Below is a small trained network, with its code and all its weights. Each question gives an input and a class and asks what happens when units are switched off, that is, made to give their printed mean instead of their output.

import numpy as np


def w(rows, s, z=0):
    codes = np.array(rows[::2]) - 128.0
    scale = np.full(codes.shape[1], s)
    scale[-1] = z or s
    return codes * scale


def norm(h):
    return h / np.sqrt((h * h).mean(-1, keepdims=True) + 1e-5)


def f(y):
    return np.maximum(y, 0)


def log_softmax(a):
    a = a - a.max(-1, keepdims=True)
    return a - np.log(np.exp(a).sum(-1, keepdims=True))


def net(x, mask):
    res = np.array(x, float).reshape(1, 2) / 4 @ E
    u = 0
    for l in range(2):
        y = f(norm(res) @ A[l][:, :-1].T + A[l][:, -1])
        res = res + np.where(mask[u : u + 12], y, B[l][:, -1]) @ B[l][:, :-1]
        u += 12
    return log_softmax(norm(res)[-1] @ U[:, :-1].T + U[:, -1])


A, B = {}, {}
E = w([
[2,132,137,221],'x0',
[112,77,247,162],'x1',
],0.0062)
A[0] = w([
[122,85,187,93,106],'L0N1',
[92,174,141,207,92],'L0N2',
[126,93,58,155,193],'L0N3',
[94,33,210,172,86],'L0N4',
[178,194,7,133,37],'L0N5',
[174,150,177,39,126],'L0N6',
[100,182,126,199,2],'L0N7',
[26,161,184,210,133],'L0N8',
[164,47,184,130,116],'L0N9',
[67,92,168,211,29],'L0N10',
[144,105,214,178,52],'L0N11',
[74,129,155,179,17],'L0N12',
],0.012,0.0073)
B[0] = w([
[143,79,173,172,160],'L0N1',
[155,188,127,137,181],'L0N2',
[95,154,100,93,188],'L0N3',
[44,83,161,164,204],'L0N4',
[53,35,53,8,193],'L0N5',
[130,190,121,66,182],'L0N6',
[86,182,208,80,145],'L0N7',
[182,191,132,164,248],'L0N8',
[144,57,163,137,174],'L0N9',
[156,114,71,50,188],'L0N10',
[78,62,126,164,169],'L0N11',
[142,156,48,66,158],'L0N12',
],0.012,0.011)
A[1] = w([
[95,93,162,181,3],'L1N1',
[154,134,79,38,180],'L1N2',
[139,249,151,158,54],'L1N3',
[172,103,201,132,190],'L1N4',
[27,110,122,125,92],'L1N5',
[93,185,182,192,24],'L1N6',
[210,137,140,103,108],'L1N7',
[137,220,146,160,32],'L1N8',
[157,46,106,66,189],'L1N9',
[58,119,153,152,59],'L1N10',
[146,65,159,102,100],'L1N11',
[206,186,95,85,57],'L1N12',
],0.014,0.0047)
B[1] = w([
[85,36,180,179,160],'L1N1',
[102,32,162,143,246],'L1N2',
[105,254,237,153,195],'L1N3',
[181,78,123,129,171],'L1N4',
[208,78,147,79,177],'L1N5',
[126,211,79,50,159],'L1N6',
[203,149,67,124,147],'L1N7',
[107,240,208,118,174],'L1N8',
[67,211,42,115,216],'L1N9',
[174,165,135,83,154],'L1N10',
[117,213,123,169,161],'L1N11',
[93,143,181,199,184],'L1N12',
],0.01,0.011)
U = w([
[105,18,200,208,255],'0',
[74,253,179,169,255],'1',
[249,142,73,81,196],'2',
[101,125,55,208,1],'3',
[104,129,57,196,1],'4',
[117,119,41,222,1],'5',
[38,69,17,12,245],'6',
],0.015,0.0087)

Each question gives the input, the list of numbers given to net, and the class t.
The units are the neurons (one row each of A and B). Each row of codes is followed by its name. A weight is (code - 128) times the scale printed after its matrix; where a second scale follows, it is the last column's (A, B and U).
mask holds one flag per neuron, layer by layer. A switched-off neuron (its flag False) gives its mean, the last column of its row in B, instead of its output. The means were averaged over made-up inputs and are rounded, as every weight is.
A unit's drop is (log p(t) with every unit on - log p(t) with that unit switched off) / (log p(t) with every unit on - log p(t) with every unit switched off).
most important unit: the unit with the biggest drop
top k neurons: the k neurons with the biggest drops, biggest first
k most important neurons of layer l: the k neurons of layer l with the biggest drops, biggest first
drop of u: that unit's drop, to one decimal
input [5,6], class 0: top 3 neurons : [L0N4 L0N11 L0N6]
input [-8,8], class 0: top 3 neurons : [L0N1 L0N10 L0N5]
input [3,4], class 0: top 4 neurons : [L0N11 L0N4 L1N1 L0N6]
input [3,5], class 0: most important unit : L0N4
input [-5,1], class 2: 3 most important neurons of layer 0 : [L0N5 L0N8 L0N4]
input [-5,5], class 0: top 3 neurons : [L0N10 L0N1 L0N5]
input [-7,6], class 2: 2 most important neurons of layer 0 : [L0N5 L0N6]
input [-4,3], class 2: 2 most important neurons of layer 1 : [L1N4 L1N3]
input [-8,6], class 2: 2 most important neurons of layer 0 : [L0N5 L0N6]
input [-3,2], class 2: drop of L1N4 : 0.1
input [-7,5], class 2: drop of L0N5 : 1.8
